Here is a tiny trained network, its code and every weight. The questions are about switching its units off for an input and a class, where a switched-off unit gives its printed mean instead of its output.

import numpy as np


def w(rows, s, z=0):
    codes = np.array(rows[::2]) - 128.0
    scale = np.full(codes.shape[1], s)
    scale[-1] = z or s
    return codes * scale


def f(y):
    return np.maximum(y, 0)


def log_softmax(a):
    a = a - a.max(-1, keepdims=True)
    return a - np.log(np.exp(a).sum(-1, keepdims=True))


def net(x, mask):
    res = np.array(x, float).reshape(1, 4) / 4 @ E
    y = f(res @ A[0][:, :-1].T + A[0][:, -1])
    res = res + np.where(mask, y, B[0][:, -1]) @ B[0][:, :-1]
    return log_softmax(res[-1] @ U[:, :-1].T + U[:, -1])


A, B = {}, {}
E = w([
[172,110,238,173],'x0',
[128,127,128,128],'x1',
[126,244,149,133],'x2',
[111,118,155,19],'x3',
],0.011)
A[0] = w([
[120,146,70,115,157],'neuron 1',
[49,117,173,28,205],'neuron 2',
[135,167,156,125,115],'neuron 3',
[132,48,172,143,54],'neuron 4',
[109,124,137,156,136],'neuron 5',
[109,59,135,121,131],'neuron 6',
[136,120,100,209,138],'neuron 7',
[153,119,194,104,121],'neuron 8',
[95,67,110,155,54],'neuron 9',
[118,124,178,79,137],'neuron 10',
[175,153,127,102,148],'neuron 11',
[112,113,204,171,88],'neuron 12',
[107,76,136,127,71],'neuron 13',
[151,126,165,73,121],'neuron 14',
[140,57,134,132,86],'neuron 15',
[147,126,161,152,27],'neuron 16',
[171,112,144,48,110],'neuron 17',
[108,123,96,253,150],'neuron 18',
[87,133,66,105,36],'neuron 19',
[131,172,137,111,73],'neuron 20',
[152,75,70,114,181],'neuron 21',
[155,105,178,134,48],'neuron 22',
[101,232,164,127,91],'neuron 23',
[127,125,205,145,6],'neuron 24',
],0.016,0.0019)
B[0] = w([
[80,149,86,86,195],'neuron 1',
[197,97,95,166,248],'neuron 2',
[116,150,172,128,167],'neuron 3',
[92,174,158,111,204],'neuron 4',
[136,101,122,115,148],'neuron 5',
[127,124,195,154,191],'neuron 6',
[191,101,110,145,196],'neuron 7',
[103,131,67,138,187],'neuron 8',
[132,163,166,133,177],'neuron 9',
[168,96,103,142,184],'neuron 10',
[140,124,150,134,153],'neuron 11',
[91,136,71,93,197],'neuron 12',
[119,152,180,143,170],'neuron 13',
[168,103,96,158,180],'neuron 14',
[105,136,189,148,189],'neuron 15',
[101,123,108,99,162],'neuron 16',
[186,98,122,139,198],'neuron 17',
[209,76,96,150,229],'neuron 18',
[63,152,65,95,203],'neuron 19',
[113,140,167,130,167],'neuron 20',
[95,161,185,111,197],'neuron 21',
[94,154,86,103,178],'neuron 22',
[98,122,249,146,224],'neuron 23',
[77,146,83,79,186],'neuron 24',
],0.02,0.012)
U = w([
[229,60,99,186,75],'0',
[77,145,255,162,255],'1',
[33,138,49,80,62],'2',
],0.0094,0.00094)

Each question gives the input, the list of numbers given to net, and the class t.
The units are the neurons (one row each of A and B). Each row of codes is followed by its name. A weight is (code - 128) times the scale printed after its matrix; where a second scale follows, it is the last column's (A, B and U).
mask holds one flag per neuron, in row order. A switched-off neuron (its flag False) gives its mean, the last column of its row in B, instead of its output. The means were averaged over made-up inputs and are rounded, as every weight is.
A unit's drop is (log p(t) with every unit on - log p(t) with that unit switched off) / (log p(t) with every unit on - log p(t) with every unit switched off).
The circuit of an input: a set's keep is (log p(t) with only the set's units on - log p(t) with every unit switched off) / (log p(t) with every unit on - log p(t) with every unit switched off). Starting from the 12 units with the biggest drops (on a tie, the unit counted first), units are removed one at a time, each time the one whose removal leaves the highest keep (on an exact tie, the one counted first), for as long as the keep stays at least 0.8.
circuit, biggest first: the units of the circuit, biggest drop first
top k neurons: the k neurons with the biggest drops, biggest first
drop when u is switched off: that unit's drop, to one decimal
input [-3,-2,6,3], class 1: circuit, biggest first	[neuron 23]
input [8,5,-8,-4], class 1: top 2 neurons	[neuron 15; neuron 6]
input [-6,1,6,-7], class 0: top 2 neurons	[neuron 18; neuron 7]
input [7,-3,5,-2], class 2: top 2 neurons	[neuron 12; neuron 24]
input [-2,7,-2,-1], class 1: top 2 neurons	[neuron 2; neuron 12]
input [7,-4,5,-7], class 0: top 2 neurons	[neuron 18; neuron 7]
input [-5,5,5,-3], class 1: top 4 neurons	[neuron 23; neuron 12; neuron 24; neuron 8]
input [-2,-5,-3,4], class 0: top 2 neurons	[neuron 2; neuron 23]
input [-5,1,8,-7], class 1: top 3 neurons	[neuron 23; neuron 2; neuron 17]
input [6,-2,-5,4], class 2: top 2 neurons	[neuron 23; neuron 8]
input [-6,7,-3,6], class 0: top 2 neurons	[neuron 2; neuron 17]
input [7,-7,-7,-1], class 1: top 4 neurons	[neuron 15; neuron 6; neuron 19; neuron 13]
input [-4,5,-4,0], class 1: drop when neuron 8 is switched off	0.2
input [8,8,-7,-6], class 2: circuit, biggest first	[neuron 12]
input [-2,5,-8,3], class 1: drop when neuron 5 is switched off	0.0
input [8,-6,-5,-4], class 2: drop when neuron 12 is switched off	0.1
